Small tables with named rows and columns. After each table, cells are looked up by row and column.

Table gipu
,naf,nor,zitok,sevaluk,gibob,bagetin,soz,molob,vimavu
dem,-356,-774,-455,36,-693,480,-196,238,39
rata,301,-227,95,-284,-83,-202,102,287,169
resope,71,2,755,-372,-121,-102,518,-112,135
fabonap,-41,-154,208,-623,191,72,312,-117,598
ket,156,37,627,-331,146,-27,501,-287,174
zurek,108,53,181,-120,107,-326,-44,11,261
zos,180,-69,262,101,-124,321,431,-328,-256
vubu,70,442,343,-81,850,-178,132,-840,513
fofos,166,-382,107,-227,-50,185,239,-31,160
rek,394,211,109,-105,502,-366,14,-183,333
dad,244,-129,-39,101,-75,-398,-243,208,53

What is the nor of dem in gipu?
-774
What is the vimavu of zurek in gipu?
261
What is the bagetin of rata in gipu?
-202
What is the soz of fofos in gipu?
239
What is the nor of dad in gipu?
-129
What is the bagetin of resope in gipu?
-102
What is the bagetin of zos in gipu?
321
What is the gibob of ket in gipu?
146
What is the zitok of zos in gipu?
262
What is the molob of fabonap in gipu?
-117
What is the soz of rata in gipu?
102
What is the naf of ket in gipu?
156
What is the bagetin of ket in gipu?
-27
What is the bagetin of dem in gipu?
480
What is the bagetin of dad in gipu?
-398

gur:
,dabe,sosuz,gepovos
kab,3331,6266,2761
sor,6242,3558,6790
nerutot,6692,4825,2817
sab,6878,4295,2920
rufed,3751,2356,4394
nibobo,3699,3618,1626
napire,3374,4740,1954
detadu,3623,7005,4131
retuv,4574,7863,4859
gedo,6499,4599,3222

What is the gepovos of gedo in gur? 3222
What is the sosuz of kab in gur? 6266
What is the dabe of nibobo in gur? 3699
What is the gepovos of nerutot in gur? 2817
What is the dabe of sor in gur? 6242
What is the sosuz of retuv in gur? 7863
What is the sosuz of rufed in gur? 2356
What is the sosuz of nibobo in gur? 3618
What is the gepovos of kab in gur? 2761
What is the sosuz of sab in gur? 4295
What is the gepovos of nibobo in gur? 1626
What is the gepovos of napire in gur? 1954
What is the dabe of kab in gur? 3331
Which row has the largest gepovos? sor

Table kome
cols = nol, vibub, rili, bofu, zitum, vep, vumu, famen
mame: [122, 140, 134, 110, 124, 128, 123, 135]
tez: [124, 83, 106, 136, 118, 122, 152, 115]
sizuk: [140, 128, 127, 175, 116, 110, 150, 204]
daz: [107, 110, 112, 127, 125, 134, 113, 139]
lazoz: [141, 123, 122, 47, 129, 143, 112, 119]
folupiz: [125, 109, 138, 104, 125, 141, 114, 181]
gup: [118, 128, 104, 101, 123, 113, 124, 118]
tetonus: [101, 139, 118, 60, 123, 115, 136, 178]
koseb: [110, 131, 119, 172, 114, 113, 130, 100]
gil: [123, 120, 127, 231, 121, 124, 123, 120]
ditak: [118, 107, 108, 119, 126, 113, 116, 190]
gumul: [134, 109, 101, 101, 120, 107, 121, 99]
bon: [141, 131, 129, 212, 122, 132, 107, 82]

famen of lazoz: 119
bofu of bon: 212
rili of mame: 134
famen of tetonus: 178
vumu of folupiz: 114
bofu of gup: 101
vumu of ditak: 116
vumu of gup: 124
vumu of lazoz: 112
rili of bon: 129
vumu of daz: 113
bofu of koseb: 172
famen of koseb: 100

gokema:
	mozi	rul	nelumid	vavul	zef	dumabiv	vel	laritun
zemis	201	188	86	153	156	159	149	246
rudav	146	148	199	155	187	7	164	139
zal	146	141	88	230	158	166	168	197
gugifa	141	174	210	163	194	153	165	154
bura	174	162	157	244	124	138	148	150
somu	128	157	185	180	60	116	165	154
zul	112	136	99	123	219	135	121	167
rari	158	171	57	174	225	177	133	170
kozepim	116	159	184	138	189	155	150	197
bef	161	123	183	190	144	149	180	144
deluf	128	170	208	126	184	173	126	150
zin	171	197	146	95	198	145	151	114

What is the dumabiv of zemis in gokema?
159
What is the vavul of deluf in gokema?
126
What is the rul of gugifa in gokema?
174
What is the laritun of bura in gokema?
150
What is the mozi of deluf in gokema?
128
What is the vel of gugifa in gokema?
165
What is the nelumid of bef in gokema?
183
What is the laritun of zemis in gokema?
246
Which row has the largest zef? rari

vina =
	gir	dovo	pir	sibesom	vusopus	ral	vek
ven	5.196	3.968	6.151	6.235	6.224	6.934	4.351
vulo	5.301	7.476	4.106	2.812	4.262	5.950	4.202
lubanod	4.266	2.714	5.823	2.862	6.630	5.346	4.624
tar	3.167	4.796	5.367	5.999	4.187	6.471	3.477
mel	5.160	4.931	4.537	5.401	4.447	3.034	4.899
beropu	4.499	5.781	4.627	4.598	7.026	4.878	5.440
kib	3.935	3.658	5.886	2.070	3.965	4.186	6.488
rizaku	5.073	3.372	7.713	4.915	5.143	3.812	5.453
pab	5.154	6.638	5.731	2.343	4.435	5.856	5.637
bis	5.290	4.028	1.960	5.390	2.798	5.005	3.943
nel	6.734	3.939	4.721	3.071	4.561	4.901	5.528
tobo	5.325	6.557	5.177	3.084	7.108	3.788	4.948

gir of vulo is 5.301
gir of rizaku is 5.073
vek of pab is 5.637
dovo of beropu is 5.781
pir of lubanod is 5.823
sibesom of mel is 5.401
vek of beropu is 5.440
dovo of pab is 6.638
pir of beropu is 4.627
ral of pab is 5.856
pir of tobo is 5.177
ral of bis is 5.005
ral of tar is 6.471

